In the rows, zero is written as 128.
Each row of numbers belongs to one of the elements below and depends on some of the facts about them. Some rows are named. Which element is each other row?

Some elements and their rows:
naner: [150 127 136 130  82 168 120 119 134 157 128 125 144 148 159 135 111 109
 141 160 120  99 157 147 132 119 166]
rubro: [137 138 106 104 134 130 128 152 151 135 130 121 111 110 112 112 118 131
 144 117 138 135 108 112 116 119 106]
brevor: [138 145  96 109 124 125 127 160 157 139 117 120 111 104 116 106 116 133
 144 122 139 142 111 112 118 111 120]
bisilal: [163 178 153 103 114 138  99 111 102 146  66 158  72 162  86 109  99 146
 153 107 138 107  93 101  92 185  83]
nebe: [172 110 161  77 144 139 160  95 113  60 157  79 130  94 101  93 149 173
 149 156 140 164  72 190 104 122  97]
klogi: [ 92 104 103 136 183 166 114 136 151 139 161 109 164 148  78 131 108 111
 124  82 162  59  99 159 117  89  86]
skufos: [108 189  88  81 182 150 158 135 104 168 165 146 175 119 130 107 105  77
 156  91 144 168 113 124 122 187 136]
stovim: [173 120 122  93 121 134 164 110 102  64 132 100 130  94  92  80 142 170
 160 159 157 165  70 194 110  99 119]
rukir: [135 149  97 108 126 119 129 144 147 130 129 116 113 117 111 110 115 138
 147 121 136 141 107 117 118 116 112]
tobran: [105 191  88  79 184 152 162 133  98 168 168 149 177 120 133 107 103  73
 157  87 145 169 115 126 123 191 142]
kludu: [ 81 185 123 177 125  69 100  84 101 120 117  81 159 170  87 145 110 163
  98 150  84 125 166 164 182  97 176]
drapli: [123  92 177  93 175 120 150  99 112  71 151  77 132 137 148 146 165 174
  59 158  84 161 142 172 142 162 122]
momal: [ 99 108 165 171 152 111 141 164 119 151  89 145 116 146 135 129 137 130
 108 155 120 148 157 141 165 123 158]
dutun: [108 108 150 174 122 112 123 186 180 158  64 137 122  93 148 100 138 136
  83 159 132 158 169 131 165  94 181]
penam: [ 81 184 121 177 126  69  94  84 102 121 121  80 161 170  84 147 110 163
  93 146  84 118 169 164 184  97 178]
riplem: [ 78  87  89 163  84  90 105  84  91  60 125 182 173  95 187 165 184 110
 154 129 150  77 157  89 125 170 105]
klinin: [124 115 140 122  88 127 138 104 102 151 100 170 151 103 128 157 179 129
 101 136 154 140 141 103 106  99 173]
stunos: [138  95 176  72 126 137 125  81 117  92 160  89 158  93 161 175 187 170
  51 123 107 145 160  92  95 149 139]
geklidon: [120 167 127 141 182 169 163 103  97 157 160 141 171 158 164 146 110  66
 148 106 143 169 166 127  92 172 177]

How the elements are related:
fetri | γ 643 | σ sudir
brebre | γ 69 | σ nebe
brevor | γ 643 | σ rastibrun
rovul | γ 451 | σ bodrer
lenes | γ 700 | σ vudrak
driflim | γ 643 | σ stovim
penam | γ 69 | σ lufladum
riplem | γ 700 | σ plaror
zedrer | γ 643 | σ brinil
nedrun | γ 69 | σ klebes
skovol | γ 643 | σ grubi
netal | γ 643 | σ vilol
sukis | γ 643
stunos | γ 700 | σ zopu
fataklun | γ 700 | σ fuskis
griklu | γ 643 | σ lonak
trosus | γ 643 | σ bitir
tiklam | γ 643 | σ kodos
stigrun | γ 643
stisku | γ 643 | σ tibros
koflani | γ 724 | σ mikubram
flerem | γ 643 | σ drutun
grutrul | γ 643 | σ popen
brubu | γ 643
klebes | γ 69 | σ stunos
klosik | γ 724
stovim | γ 643 | σ firel
loval | γ 643 | σ setras
rastibrun | γ 643 | σ begre
vegon | γ 643 | σ gragran
putrul | γ 69 | σ drapli
vilol | γ 643
dusas | γ 69 | σ klogi
gelol | γ 69 | σ klebro
trostiza | γ 643 | σ rubro
klastagri | γ 69
gafoper | γ 700 | σ dibiklol
dova | γ 69 | σ stogras
saplur | γ 643 | σ brebre
grosogron | γ 643 | σ zedrer
ralen | γ 643 | σ lenes
drarim | γ 69 | σ lizivar
platu | γ 643 | σ stiflufum
rofluri | γ 451 | σ saplur
ketram | γ 643 | σ muzek
doflu | γ 69 | σ vata
begre | γ 643
ripli | γ 451 | σ fabre
tubus | γ 69 | σ riran
drodim | γ 643 | σ klafe
zopu | γ 724 | σ troklis
boplol | γ 643 | σ gike
riran | γ 643 | σ pluste
potun | γ 643 | σ sinen
kludu | γ 69 | σ penam
gike | γ 69 | σ dutun
brinil | γ 643 | σ tobran
drutun | γ 69 | σ pubra
duvis | γ 643 | σ koskem
sudir | γ 69 | σ bisilal
plugra | γ 643
mudo | γ 69 | σ flerem
lumer | γ 643 | σ logigruk
gubrun | γ 643 | σ stagam
kliklem | γ 724
pligrik | γ 451 | σ sapos
sapos | γ 643
vudrak | γ 643 | σ tiklam
grubi | γ 643 | σ fataklun
dibra | γ 451 | σ skodenin
plegi | γ 69 | σ drodim
dutun | γ 69
groklatas | γ 69 | σ budile
kodos | γ 451 | σ skovol
fenudres | γ 643 | σ brubu
visti | γ 69 | σ klutro
klafe | γ 643 | σ koflani
gitrum | γ 643 | σ plugra
nebe | γ 643 | σ rovul
logigruk | γ 643 | σ riplem
stiflal | γ 643 | σ sturam
skodenin | γ 643
zugiflu | γ 643 | σ groklatas
noti | γ 69 | σ podem
popon | γ 700
momal | γ 69
plaror | γ 643 | σ mudo
liklum | γ 700 | σ trostiza
klekleplim | γ 643 | σ nazasko
sadan | γ 451 | σ klekleplim
trido | γ 643 | σ boplol
trugrum | γ 643 | σ draske
flubruk | γ 451
mivor | γ 451 | σ sukis
rofa | γ 69 | σ tratrifek
buba | γ 69 | σ netal
stofli | γ 643 | σ rofa
naner | γ 451 | σ stisku
gragran | γ 643 | σ grosogron
sinen | γ 69 | σ gafoper
pubra | γ 643 | σ faflir
zumuk | γ 451 | σ momal
popen | γ 451 | σ lumer
rubro | γ 643
mebra | γ 724 | σ robi
pluste | γ 643 | σ trosus
subrege | γ 69 | σ vegon
lizivar | γ 451 | σ seplin
lufladum | γ 643 | σ stiflal
stiflufum | γ 724
nazasko | γ 643
fabre | γ 451 | σ faskes
faflim | γ 643
faskes | γ 643 | σ doflu
seser | γ 643
koskem | γ 643 | σ driflim
fluki | γ 69 | σ dova
drapli | γ 69 | σ nedrun
bisilal | γ 643 | σ pimebron
bitir | γ 643 | σ gubrun
troklis | γ 69 | σ tubus
klogi | γ 643 | σ visti
skufos | γ 643 | σ geklidon
muzek | γ 69 | σ kazabru
mikubram | γ 643 | σ popon
rukir | γ 643 | σ pligrik
dibiklol | γ 451 | σ dusas
tobran | γ 643 | σ skufos
faflir | γ 69 | σ faflim
setras | γ 643 | σ griklu
noplafol | γ 700
stelutuk | γ 451 | σ potun
budile | γ 451 | σ trugrum
stogras | γ 643 | σ zumuk
podem | γ 69 | σ brevor
kazabru | γ 643 | σ klinin
stagam | γ 700
fuskis | γ 700 | σ kliklem
firel | γ 724 | σ vagul
draske | γ 643 | σ gelol
seplin | γ 69 | σ trido
pleli | γ 643 | σ duvis
lonak | γ 724
pimebron | γ 643
tratrifek | γ 643 | σ sadan
geklidon | γ 724
tibros | γ 700 | σ gitrum
vefi | γ 643 | σ subrege
robi | γ 451 | σ grutrul
vata | γ 700
klebro | γ 69 | σ fetri
klutro | γ 451 | σ stofli
vagul | γ 643 | σ rofluri
bodrer | γ 451 | σ putrul
sturam | γ 700 | σ stelutuk
testan | γ 643 | σ loval
klinin | γ 700 | σ stigrun

Rows to name:
No name comes twice in this set of rows, the named rows included.
[ 96  96  97 178 120 132 128  93 118  61 128 149 137 153 182 151 126  79
 154 131 129 132 168 105  96 134 142]	mebra
[147 109 136 170 138 160 145 125 141 103 109 117 111 151 152 145 122  79
 128 132 138 156 165 114  91  99 173]	lonak
[ 80 100 161 180 184 140 119 120 109 143 141 113 169 167  78 152 122 122
  79 135 148  60 153 181 171  88 136]	dusas
[104  85 137 129 186 176 137 173 160 151 157 153 152 112  78 124 123  90
 130  86 165  60  88 157 107  91  78]	stofli
[120 100 172  82 113 135 113  94 126 147 138 133 151  97 156 173 182 146
  53 106 127 125 168  88  97 129 153]	stagam
[115  94 177  89 179 117 137 105 131  81 153  76 129 138 162 158 160 171
  51 153  73 156 163 134 140 172 117]	klebes
[160 181 144 105 110 129 102 106 102 140  67 149  75 162  88 108 101 148
 153 111 134 118  93 105  94 180  87]	zugiflu
[177  97 157 159 131 162 165  86  93  59 124  94 130 141 116 104 149 138
 157 161 156 168  85 194  91  92 173]	firel
[ 83 149 101 152 121 108  97  78  94 137 150 120 180 167  78 172 159 143
  73 100 158  62 148 143 116  87 173]	gafoper
[173 170 171 123  79 173  88  86  90 162  63 165  74 171 107 136  95 124
 151 158 119  71 140 124  93 191 115]	budile
[ 86 190  69 140 136  78  77  80 134 110 159  74 170 170  78 138  96 159
 123  88 124  68 130 149 142  88 141]	potun
[160 171 153 101 123 143 102 117 108 146  69 157  72 158  88 110 102 143
 151 106 139 108  95 100  92 181  84]	pimebron

The same elements again, as new rows of numbers:
Named rows:
klebro: [133 162 105 157 102  96 152 131 100  99 129 108  79 124 116 184 142 153
 154 139 107 126 109 198 120 180 161]
stovim: [117  90 122 106  56 135 121  92  88 144 114 119 137 110 106 136 179 159
 140 124 125 130 114 102  97 141 133]
tobran: [105  88 165 128  84 118 121  99  89 124 111 125 126  99  92 119 198 162
 116 148  51  94 141 138  82 133 143]
flubruk: [160 108 135 150  99 178 155 181  85 144 113 155  77 116 138 106 145 125
 155 188 119 156 125 128  61 155 192]
mebra: [165  92 133 114 103 147 158 105  93 117 139 142 107  91 119 153 155 131
 178 155 103 107 122 172 111 164 162]
groklatas: [129 144 122 143  97 123 138 121  93 117 138 122  98 128  98 167 157 149
 167 153 111 128 112 184 100 170 175]
pluste: [ 96  97 135 105 103 138 141 136  53  85 157 180 114 126 119 161 198 165
 150 145  86 114 143 133  80 151 159]
stigrun: [142  87 133 152  95 145 141 150  67 148 141 158  86 137 134 116 162 154
 138 182 109 160 139 119  83 165 132]
bisilal: [112 103 115 130  85 114 145 127  76 108 124 131 108 123 139 154 172 161
 131 140 100 117 129 142 111 165 131]
plegi: [127 131 135 134  93 143 129 115  89 132 145 132 110 130  86 153 168 144
 177 163 113 131 116 174  86 162 184]
rastibrun: [109  89 128 120  81 133 135 120  71 121 130 140 124 126 124 139 183 158
 140 152 102 120 131 132  96 156 141]
bitir: [ 99  94 133 109  95 136 139 129  60  97 146 164 120 126 121 154 193 162
 147 147  91 114 138 135  87 153 152]
klastagri: [161 129 139 166 109 154 135 144  83 158 156 149  73 140  96 130 146 141
 173 194 121 171 123 162  72 170 175]
klutro: [110 112 124 146  60 217 129 118  72 100 125 112 103 112 144 113 183 104
 145 157 113  88 120 120  73 199 203]
sinen: [104 116 114 124 101 147 139 111  90 190 133 138 138 150 125 160 167 156
 164 146 117 133 109 214  81 169 219]
vefi: [105  89 134 118  80 131 132 114  75 119 126 137 127 120 118 138 189 159
 136 148  92 112 132 134  95 151 141]
fabre: [125 109 131 117  83 165 149 151  90 117 101 136 116 106 129 130 168 130
 159 157 110 115 116 141  76 146 203]
sadan: [119 114 130 138  67 198 134 129  77  96 120 119 101 105 131 118 178 110
 152 160 111  97 121 119  74 179 196]
penam: [121 123 127 124  99 134 136 119  93 157 135 137 124 137  98 159 166 153
 173 156 113 136 112 195  86 156 198]

Name these rows:
No name comes twice in this set of rows, the named rows included.
[106  91 111 100  95 158 166 157  95 183  84 151 148 125 167 141 164 148
 148 141 113 125 108 189  71 140 239]	stelutuk
[ 98  95 135 108 100 136 140 133  56  89 152 173 117 126 120 158 196 164
 149 146  88 113 141 134  84 152 156]	trosus
[120  94 120 103  52 138 119  85  91 149 114 120 136 107 102 135 176 160
 141 116 134 134 111  92  93 137 132]	vagul
[107  90 127 114  77 133 133 113  74 121 128 137 128 124 122 140 186 158
 141 145 103 118 129 129  98 154 141]	pleli
[109 131 125 158  75 189 112  84  72 126 164 111 103 137 105 140 182 124
 163 159 116 106 118 162  84 211 191]	visti
[109  89 125 111  69 132 129 106  79 127 123 130 132 120 116 140 184 158
 140 139 108 120 124 122  99 150 138]	duvis
[141 115 123 105  59 175 134 121 107 149  88 123 122  86 107 124 156 131
 160 123 147 136  97  95  66 127 193]	rofluri
[ 84  86 114 134  64 173 122  88  58 125 145 122 128 136 149 132 200 142
 126 142 104  95 132 130  95 198 154]	klogi
[ 95  94 126 141  59 173 115  88  56  92 152 116 113 125 128 128 201 134
 133 150 101  91 135 107  99 198 135]	tratrifek
[135 125 124 101  76 183 140 132  95 129 106 150 113  91 112 134 159 135
 166 121 144 134 105  95  58 125 202]	rovul
[133 127 125 100  82 186 142 138  90 122 112 158 110  92 113 138 162 136
 167 123 140 133 108  98  55 127 205]	bodrer

Now the same elements, written a new way:
Some rows with their names:
naner: [ 91 157 127 131 123 103 119 113  79 137 111 120 145 181 112 107 115 119
 135 130 116 118 147 124  92 119 120 112 146 137 123 128 119 146 107  84
 134]
robi: [ 91 154 126 138 125  93 132 124  79 139 122  94 147 166 100 110 130 114
 136 147 123 112 143 136 120 120 120 129 124 174 110 132 112 154 120  87
 153]
rovul: [ 91 162 121 139 124  98 133 117  74 134 124  93 141 171 103 108 123 112
 145 133 110 107 147 132 120 118 119 130 126 167 106 137 109 162 117  86
 156]
bodrer: [ 92 160 121 139 124  99 133 116  74 134 124  93 141 171 104 108 122 111
 146 133 109 108 147 132 121 118 119 130 123 166 106 137 109 163 117  86
 156]
duvis: [111 146 124 124 137  97 134 158  79 133 122 111 115 178  90 114 131 115
 148 103 109 101 142 109 103 116 117 140 142 168 131 134 122 158 136  72
 139]
drodim: [119 119 151 134 144  90 137 159  84 146 119 118 138 142  73 117 154 106
 145 147 143 103 128 123 118 124 123 140 106 162 116 122 123 156 160  84
 138]
rubro: [125 130 156 140 142 102 142 133  75 135 123 122 125 137  79 113 137  92
 172 126 121  97 127 117 124 123 121 146  89 126  92 130 114 171 164  82
 145]
gitrum: [116 127 134 112 137 118 130 124  77 136 120 139 125 181  95 107 120 112
 168 102 111 105 144 101  88 118 126 125 150 143 122 137 120 159 136  83
 119]
zugiflu: [110 141 138 140 121  85 125 196  80 143 114 122 117 166  62 119 207 107
  96 119 126  96 134 120 119 115 125 128 151 190 146 127 116 144 140  74
 133]
ralen: [106 150 119 121 137  94 119 188  80 154 118 123 141 169  80 118 125 122
 124  83 123 118 147 125  97 115 116 133 137 226 149 130 113 149 146  77
 128]
grubi: [111 137 122 117 138 108 127 163  74 153 127 126 145 163  77 113 119 115
 150  84 120 113 148 125 108 116 123 136 126 230 129 140 104 166 155  88
 130]
plugra: [119 120 137 110 137 129 136 104  73 136 128 141 127 177  94 104 116 108
 186 102 107 101 145 101  96 119 131 127 143 146 107 144 112 173 142  91
 120]
faflim: [119 119 135 117 139 114 146 124  74 138 136 116 129 164  84 108 131 105
 180 118 115  95 141 113 121 119 129 143 122 183  99 145 108 177 152  91
 139]
buba: [106 164 169  84  95  68 106 138  71 137 130  61 115 194 107 125 141  99
 126 171 159 111 136 126  74 133 129 122 144 202 133 144 124 119 154  62
 153]
fluki: [101 142 150 111  92 101 121 146  91 147 130 107 130 165  81 121 147 107
  98 183 154 116 133 133  88 122 132 123 151 142 153 132 113 129 132  76
 132]
penam: [ 97 148 133 106  96 109 138 142  98 147 142  97 126 159  94 116  99 111
 117 162 134 128 136 137 103 117 125 141 139 159 145 141 105 134 128  77
 141]
klinin: [105  96 126 108 141 126 135 127  92 143 130  94 148 154  96 121 136 124
 141 212 155 113 133 138 129 126 109 133 143 129 136 147 129 150 117 101
 143]
popon: [116 108 155 126 134 123 128 123  76 144 128 101 149 126  83 124 155  98
 150 197 155 107 126 151 147 130 111 133  96 118 107 149 115 161 149 102
 153]
sturam: [100 128 129 111 120 121 131 152  91 143 130  95 124 148 105 118 131 113
 127 157 129 125 129 144 142 120 104 134 141 155 136 155 116 131 118  89
 147]

Which element is each row?
No name comes twice in this set of rows, the named rows included.
[102 117 130 104 116 116 141 115  98 147 143  96 150 165  83 119 103 122
 134 216 161 115 139 131  90 124 131 140 140 133 144 134 118 154 128  89
 137]	muzek
[ 98 143 151 132 119 123 124 132  81 143 142  94 155 145  77 116 109 106
 183  96 129 130 165 119 115 131 127 129 117 187 118 158  87 179 172 113
 138]	kliklem
[119 137 167  91 129  68 121 146  64 135 124  80 108 191 106 114 167  99
 166 123 133  96 135 107 103 131 128 127 138 249 102 145 128 137 168  71
 145]	netal
[105 133 153 109  93 111 127 126  86 146 137 109 133 161  79 118 143 101
 116 183 150 113 135 134  98 123 137 125 142 146 137 140 105 141 139  83
 133]	dova
[107 157 146 106 119 122 117 111  87 155 130 128 161 137 103 119  18 108
 161 128 142 145 141 141  67 125 117 136  85 116 127 132 105 148 158  83
 131]	doflu
[ 89 158 118 133 124 102 123 134  72 153 125 108 169 160  92 110 113 116
 135 114 121 122 153 148 121 118 122 125 115 227 115 138  96 162 130  97
 146]	kodos
[108 126 136 107 126 139 114 113  75 135 120 119 132 169 108 118 124 112
 151 149 129 114 141 128 107 123 109 115 152  96 132 155 120 149 116  92
 133]	tibros
[ 97 145 160 140 115 109 128 140  94 131 133  87 130 149  87 117 128 109
 164 126 129 127 153 108 110 131 122 129 135 133 130 145 108 157 153  99
 140]	klosik
[ 94 156 130 109  95  99 131 161 102 147 135  95 123 162  95 119 101 116
 100 161 137 131 135 135  93 116 120 139 148 157 161 134 112 121 122  69
 139]	kludu
[ 98 147 116 133 104 124 134 142  98 140 131 119 134 164  70 121 117 119
  98 180 135 112 141 129  86 113 124 136 153  78 169 127 111 154 108  77
 135]	drarim
[115 101 149 119 137  93 163 153  99 151 140 106 129 126  88 108 129 104
 162 152 132 116 118 130 152 121 123 157  98 209  96 134 114 147 161  92
 143]	brubu

